Here is a tiny trained network, its code and every weight. The questions are about switching its units off for an input and a class, where a switched-off unit gives its printed mean instead of its output.

import numpy as np


def w(rows, s, z=0):
    codes = np.array(rows[::2]) - 128.0
    scale = np.full(codes.shape[1], s)
    scale[-1] = z or s
    return codes * scale


def f(y):
    return np.maximum(y, 0)


def log_softmax(a):
    a = a - a.max(-1, keepdims=True)
    return a - np.log(np.exp(a).sum(-1, keepdims=True))


def net(x, mask):
    res = np.array(x, float).reshape(1, 6) / 4 @ E
    y = f(res @ A[0][:, :-1].T + A[0][:, -1])
    res = res + np.where(mask, y, B[0][:, -1]) @ B[0][:, :-1]
    return log_softmax(res[-1] @ U[:, :-1].T + U[:, -1])


A, B = {}, {}
E = w([
[241,182,81,14,233],'x0',
[163,113,106,141,128],'x1',
[138,133,130,128,122],'x2',
[26,191,12,84,20],'x3',
[117,131,134,123,129],'x4',
[108,215,79,254,224],'x5',
],0.0069)
A[0] = w([
[107,182,76,129,52,79],'n0',
[99,163,164,73,87,159],'n1',
[60,177,9,53,83,99],'n2',
[117,136,100,172,168,37],'n3',
[163,121,107,126,106,237],'n4',
[116,205,104,220,168,78],'n5',
[128,60,115,2,98,86],'n6',
[120,81,183,79,111,90],'n7',
[155,119,145,113,89,50],'n8',
[209,202,59,137,160,110],'n9',
[159,190,125,149,144,27],'n10',
[100,52,108,68,77,121],'n11',
[194,83,133,116,138,192],'n12',
[64,133,114,220,49,128],'n13',
[99,52,173,191,197,111],'n14',
[94,172,127,163,173,12],'n15',
[183,136,132,76,182,95],'n16',
[95,101,163,144,219,117],'n17',
[88,239,81,171,141,126],'n18',
[155,73,178,150,175,42],'n19',
[92,81,150,182,97,72],'n20',
[137,83,189,150,194,37],'n21',
[95,124,151,55,61,115],'n22',
[82,193,19,137,105,118],'n23',
[150,148,107,30,174,89],'n24',
[201,169,89,91,64,209],'n25',
[115,68,133,66,46,112],'n26',
[62,73,155,167,109,57],'n27',
[96,158,110,118,110,98],'n28',
[47,253,48,176,171,130],'n29',
[142,130,52,106,115,141],'n30',
[137,96,169,73,102,54],'n31',
[148,119,93,175,139,103],'n32',
[97,119,159,164,102,63],'n33',
[109,106,51,143,78,92],'n34',
[123,193,113,64,151,82],'n35',
[97,98,157,214,60,85],'n36',
[115,54,145,204,65,97],'n37',
[56,151,138,120,196,209],'n38',
[130,148,93,125,79,90],'n39',
[123,151,78,41,150,123],'n40',
[141,144,91,76,180,38],'n41',
[111,131,158,54,60,99],'n42',
[94,119,47,118,77,127],'n43',
[79,168,66,101,91,83],'n44',
[94,80,135,175,81,92],'n45',
[135,136,79,114,150,2],'n46',
],0.0094,0.0079)
B[0] = w([
[179,172,191,102,136,191],'n0',
[111,89,146,172,77,190],'n1',
[166,144,215,70,118,242],'n2',
[186,136,93,189,69,141],'n3',
[52,54,144,189,72,221],'n4',
[228,196,63,193,124,197],'n5',
[243,211,34,218,89,206],'n6',
[208,214,81,197,113,171],'n7',
[251,207,46,235,76,134],'n8',
[84,95,74,84,140,194],'n9',
[178,138,73,105,148,136],'n10',
[211,173,63,211,57,203],'n11',
[75,80,159,152,39,209],'n12',
[72,135,75,128,169,254],'n13',
[147,154,192,119,85,198],'n14',
[254,159,45,231,47,142],'n15',
[71,88,110,97,142,186],'n16',
[113,91,171,125,97,178],'n17',
[184,90,85,205,92,217],'n18',
[199,250,207,84,165,166],'n19',
[105,148,84,52,219,179],'n20',
[186,154,191,60,128,167],'n21',
[139,93,99,180,108,200],'n22',
[145,164,227,67,90,225],'n23',
[66,137,84,55,204,190],'n24',
[86,99,143,162,86,218],'n25',
[166,144,118,196,132,213],'n26',
[140,123,96,103,136,178],'n27',
[154,139,151,101,120,157],'n28',
[168,92,91,238,121,254],'n29',
[119,121,171,114,86,175],'n30',
[171,154,70,139,196,157],'n31',
[166,102,112,173,95,146],'n32',
[136,137,111,88,231,156],'n33',
[138,117,192,64,53,177],'n34',
[67,83,96,68,215,164],'n35',
[91,118,71,34,232,212],'n36',
[79,99,55,44,220,208],'n37',
[105,111,128,162,47,210],'n38',
[155,110,168,81,126,156],'n39',
[37,76,82,98,169,190],'n40',
[94,203,60,7,202,153],'n41',
[158,91,93,184,133,189],'n42',
[142,147,214,84,112,206],'n43',
[141,138,185,67,160,190],'n44',
[92,92,82,41,211,188],'n45',
[124,49,159,106,127,131],'n46',
],0.0071,0.009)
U = w([
[252,183,15,170,108,42],'0',
[74,163,2,13,162,55],'1',
[231,198,241,35,106,50],'2',
[113,155,90,132,91,254],'3',
],0.0075,0.0087)

Each question gives the input, the list of numbers given to net, and the class t.
The units are the neurons (one row each of A and B). Each row of codes is followed by its name. A weight is (code - 128) times the scale printed after its matrix; where a second scale follows, it is the last column's (A, B and U).
mask holds one flag per neuron, in row order. A switched-off neuron (its flag False) gives its mean, the last column of its row in B, instead of its output. The means were averaged over made-up inputs and are rounded, as every weight is.
A unit's drop is (log p(t) with every unit on - log p(t) with that unit switched off) / (log p(t) with every unit on - log p(t) with every unit switched off).
The circuit of an input: a set's keep is (log p(t) with only the set's units on - log p(t) with every unit switched off) / (log p(t) with every unit on - log p(t) with every unit switched off). Starting from the 12 units with the biggest drops (on a tie, the unit counted first), units are removed one at a time, each time the one whose removal leaves the highest keep (on an exact tie, the one counted first), for as long as the keep stays at least 0.8.
circuit, biggest first: the units of the circuit, biggest drop first
unit that matters most: the unit with the biggest drop
k most important neurons: the k neurons with the biggest drops, biggest first
drop when u is switched off: that unit's drop, to one decimal
input [-8,3,-6,5,3,8], class 0: unit that matters most : n29
input [-3,2,-1,7,0,6], class 2: 2 most important neurons : (n23; n2)
input [2,-4,1,8,-3,-8], class 0: 3 most important neurons : (n6; n11; n42)
input [5,-1,-8,8,-6,6], class 2: circuit, biggest first : (n23; n2)
input [-7,4,0,6,-1,3], class 1: circuit, biggest first : (n13; n36)
input [3,-4,-8,-3,8,-6], class 0: 2 most important neurons : (n6; n7)
input [-3,-1,2,7,1,-7], class 0: 2 most important neurons : (n6; n11)
input [-6,4,8,6,-4,-7], class 0: 3 most important neurons : (n11; n6; n26)
input [6,-3,2,7,-5,6], class 2: 3 most important neurons : (n23; n2; n44)
input [-7,-6,7,-7,5,-6], class 1: 2 most important neurons : (n37; n36)
input [-5,-2,-7,5,1,7], class 0: 2 most important neurons : (n29; n5)
input [-8,-5,0,8,-8,-6], class 1: 2 most important neurons : (n13; n37)
input [-8,3,3,-1,-6,-8], class 0: 3 most important neurons : (n11; n26; n7)
input [2,5,7,6,-1,-8], class 0: circuit, biggest first : (n6)
input [3,0,1,8,4,4], class 2: drop when n32 is switched off : 0.0
input [-5,0,3,0,-7,8], class 0: drop when n5 is switched off : 0.1
input [-8,8,6,-1,-4,6], class 1: drop when n37 is switched off : 0.2
